Below are the code and all the weights of a small trained network. Each question names an input and a class and asks about switching units off, where a switched-off unit gives its printed mean instead of its output.

import numpy as np


def w(rows, s, z=0):
    codes = np.array(rows[::2]) - 128.0
    scale = np.full(codes.shape[1], s)
    scale[-1] = z or s
    return codes * scale


def norm(h):
    return h / np.sqrt((h * h).mean(-1, keepdims=True) + 1e-5)


def f(y):
    return np.maximum(y, 0)


def log_softmax(a):
    a = a - a.max(-1, keepdims=True)
    return a - np.log(np.exp(a).sum(-1, keepdims=True))


def net(x, mask):
    res = np.array(x, float).reshape(1, 8) / 4 @ E
    u = 0
    for l in range(3):
        y = f(norm(res) @ A[l][:, :-1].T + A[l][:, -1])
        res = res + np.where(mask[u : u + 13], y, B[l][:, -1]) @ B[l][:, :-1]
        u += 13
    return log_softmax(norm(res)[-1] @ U[:, :-1].T + U[:, -1])


A, B = {}, {}
E = w([
[125,116,107,120,129],'x0',
[134,203,66,179,253],'x1',
[127,117,108,118,128],'x2',
[130,124,123,125,129],'x3',
[130,44,157,175,168],'x4',
[128,129,132,129,129],'x5',
[42,140,141,92,145],'x6',
[59,138,86,241,21],'x7',
],0.004)
A[0] = w([
[236,85,57,117,122,252],'L0N1',
[98,62,149,167,191,87],'L0N2',
[124,58,147,141,149,196],'L0N3',
[133,82,76,159,118,144],'L0N4',
[157,132,192,75,138,213],'L0N5',
[149,86,126,79,129,131],'L0N6',
[145,210,119,52,83,145],'L0N7',
[130,110,199,98,97,14],'L0N8',
[121,103,104,171,80,72],'L0N9',
[1,130,124,68,151,222],'L0N10',
[134,143,50,119,175,103],'L0N11',
[225,147,100,151,88,49],'L0N12',
[111,34,186,165,165,136],'L0N13',
],0.0076,0.0025)
B[0] = w([
[119,172,196,138,109,255],'L0N1',
[182,145,100,127,70,204],'L0N2',
[153,209,84,163,101,221],'L0N3',
[115,166,170,96,120,188],'L0N4',
[70,160,108,94,99,243],'L0N5',
[91,133,165,129,127,195],'L0N6',
[199,141,1,174,95,210],'L0N7',
[132,73,125,149,125,178],'L0N8',
[85,175,136,101,127,188],'L0N9',
[248,164,234,207,86,254],'L0N10',
[117,151,153,157,161,197],'L0N11',
[169,165,218,173,101,176],'L0N12',
[188,191,22,103,71,237],'L0N13',
],0.0073,0.004)
A[1] = w([
[2,139,131,113,113,157],'L1N1',
[184,110,147,57,153,212],'L1N2',
[95,130,110,146,196,177],'L1N3',
[160,130,114,140,140,172],'L1N4',
[106,161,174,132,165,126],'L1N5',
[94,48,128,94,75,101],'L1N6',
[84,94,108,187,100,139],'L1N7',
[178,98,88,140,183,90],'L1N8',
[199,118,135,182,110,6],'L1N9',
[83,220,166,154,86,209],'L1N10',
[122,156,110,193,82,12],'L1N11',
[183,89,75,155,118,116],'L1N12',
[159,84,149,159,132,78],'L1N13',
],0.0087,0.0019)
B[1] = w([
[149,173,172,33,175,136],'L1N1',
[18,245,135,157,14,151],'L1N2',
[133,40,152,181,85,138],'L1N3',
[149,124,118,149,16,154],'L1N4',
[139,72,115,122,137,148],'L1N5',
[136,77,80,203,154,135],'L1N6',
[82,255,163,72,111,144],'L1N7',
[70,162,65,144,82,136],'L1N8',
[112,144,121,46,141,174],'L1N9',
[194,90,113,66,189,255],'L1N10',
[136,163,135,63,158,192],'L1N11',
[137,163,101,85,103,146],'L1N12',
[151,164,108,60,130,129],'L1N13',
],0.0055,0.0097)
A[2] = w([
[136,58,141,95,95,75],'L2N1',
[187,140,95,114,103,141],'L2N2',
[130,126,197,121,147,127],'L2N3',
[128,121,130,4,81,251],'L2N4',
[136,165,138,115,167,178],'L2N5',
[117,141,143,63,139,102],'L2N6',
[128,103,101,145,183,181],'L2N7',
[128,107,157,102,127,101],'L2N8',
[148,144,113,92,135,163],'L2N9',
[103,76,180,103,147,214],'L2N10',
[194,149,125,121,147,141],'L2N11',
[140,81,134,119,82,109],'L2N12',
[77,142,94,154,154,103],'L2N13',
],0.011,0.0022)
B[2] = w([
[152,110,114,253,141,134],'L2N1',
[128,54,153,108,216,237],'L2N2',
[163,125,77,76,148,145],'L2N3',
[117,117,100,214,225,254],'L2N4',
[90,46,144,233,7,186],'L2N5',
[45,116,171,160,97,162],'L2N6',
[154,34,22,192,92,134],'L2N7',
[159,111,89,122,111,133],'L2N8',
[44,75,94,61,99,196],'L2N9',
[111,52,65,177,189,129],'L2N10',
[69,61,152,73,125,228],'L2N11',
[137,185,97,179,150,143],'L2N12',
[136,135,173,153,155,130],'L2N13',
],0.005,0.01)
U = w([
[185,186,35,86,91,131],'0',
[4,192,178,137,86,111],'1',
[209,119,240,120,104,88],'2',
[129,86,128,115,144,254],'3',
[153,75,82,247,132,14],'4',
[128,86,132,95,141,161],'5',
[128,89,127,90,136,124],'6',
],0.011,0.0034)

Each question gives the input, the list of numbers given to net, and the class t.
The units are the neurons (one row each of A and B). Each row of codes is followed by its name. A weight is (code - 128) times the scale printed after its matrix; where a second scale follows, it is the last column's (A, B and U).
mask holds one flag per neuron, layer by layer. A switched-off neuron (its flag False) gives its mean, the last column of its row in B, instead of its output. The means were averaged over made-up inputs and are rounded, as every weight is.
A unit's drop is (log p(t) with every unit on - log p(t) with that unit switched off) / (log p(t) with every unit on - log p(t) with every unit switched off).
The circuit of an input: a set's keep is (log p(t) with only the set's units on - log p(t) with every unit switched off) / (log p(t) with every unit on - log p(t) with every unit switched off). Starting from the 12 units with the biggest drops (on a tie, the unit counted first), units are removed one at a time, each time the one whose removal leaves the highest keep (on an exact tie, the one counted first), for as long as the keep stays at least 0.8.
circuit, biggest first: the units of the circuit, biggest drop first
unit that matters most: the unit with the biggest drop
k most important neurons: the k neurons with the biggest drops, biggest first
k most important neurons of layer l: the k neurons of layer l with the biggest drops, biggest first
input [-3,4,1,-4,0,-1,-7,6], class 2: unit that matters most : L0N12
input [-2,1,7,5,6,-5,-7,1], class 2: 4 most important neurons of layer 0 : [L0N1; L0N12; L0N7; L0N4]
input [5,-3,7,1,-7,-1,0,-8], class 1: 2 most important neurons : [L1N2; L0N13]
input [-1,-7,2,-2,2,-6,-6,0], class 4: 4 most important neurons : [L0N10; L2N4; L2N1; L0N8]
input [4,8,-7,-6,-7,4,-3,-7], class 4: circuit, biggest first : [L0N13; L2N5; L1N11]
input [0,6,0,7,-4,5,7,-3], class 2: 3 most important neurons : [L0N10; L2N4; L0N13]
input [-3,6,-7,-5,-4,6,4,-8], class 1: 2 most important neurons : [L1N2; L1N10]
input [6,-8,-5,-5,7,6,-5,-1], class 4: 3 most important neurons : [L2N4; L0N10; L0N7]
input [6,3,3,-2,6,3,2,-3], class 0: circuit, biggest first : [L0N13; L0N2]
input [4,-1,5,2,3,-3,-4,6], class 1: circuit, biggest first : [L1N7; L0N9]
input [6,-4,-5,6,8,-4,-3,-6], class 0: circuit, biggest first : [L0N13; L0N3]
input [-5,7,-6,-7,2,-7,-3,7], class 1: circuit, biggest first : [L2N4; L0N7]
input [6,-7,-2,2,4,-3,5,6], class 4: 3 most important neurons of layer 2 : [L2N4; L2N11; L2N1]
input [4,-5,5,-3,-7,7,6,-6], class 0: circuit, biggest first : [L0N7]
input [4,-5,4,6,-1,-1,-8,-8], class 1: circuit, biggest first : [L1N2; L0N10; L1N10]
input [3,7,8,8,8,5,-8,-3], class 0: 2 most important neurons : [L0N2; L0N13]
input [-8,4,2,1,3,-3,-6,-6], class 1: circuit, biggest first : [L0N10; L1N2; L1N10]
input [-1,0,7,4,1,2,1,5], class 5: circuit, biggest first : [L1N10; L0N7]
input [-2,-8,1,3,4,-8,0,6], class 4: circuit, biggest first : [L1N6; L2N11; L2N1]
input [2,-1,-6,-3,-4,8,2,6], class 6: unit that matters most : L1N10
input [5,-8,-6,0,7,7,6,4], class 4: 3 most important neurons of layer 0 : [L0N7; L0N1; L0N12]
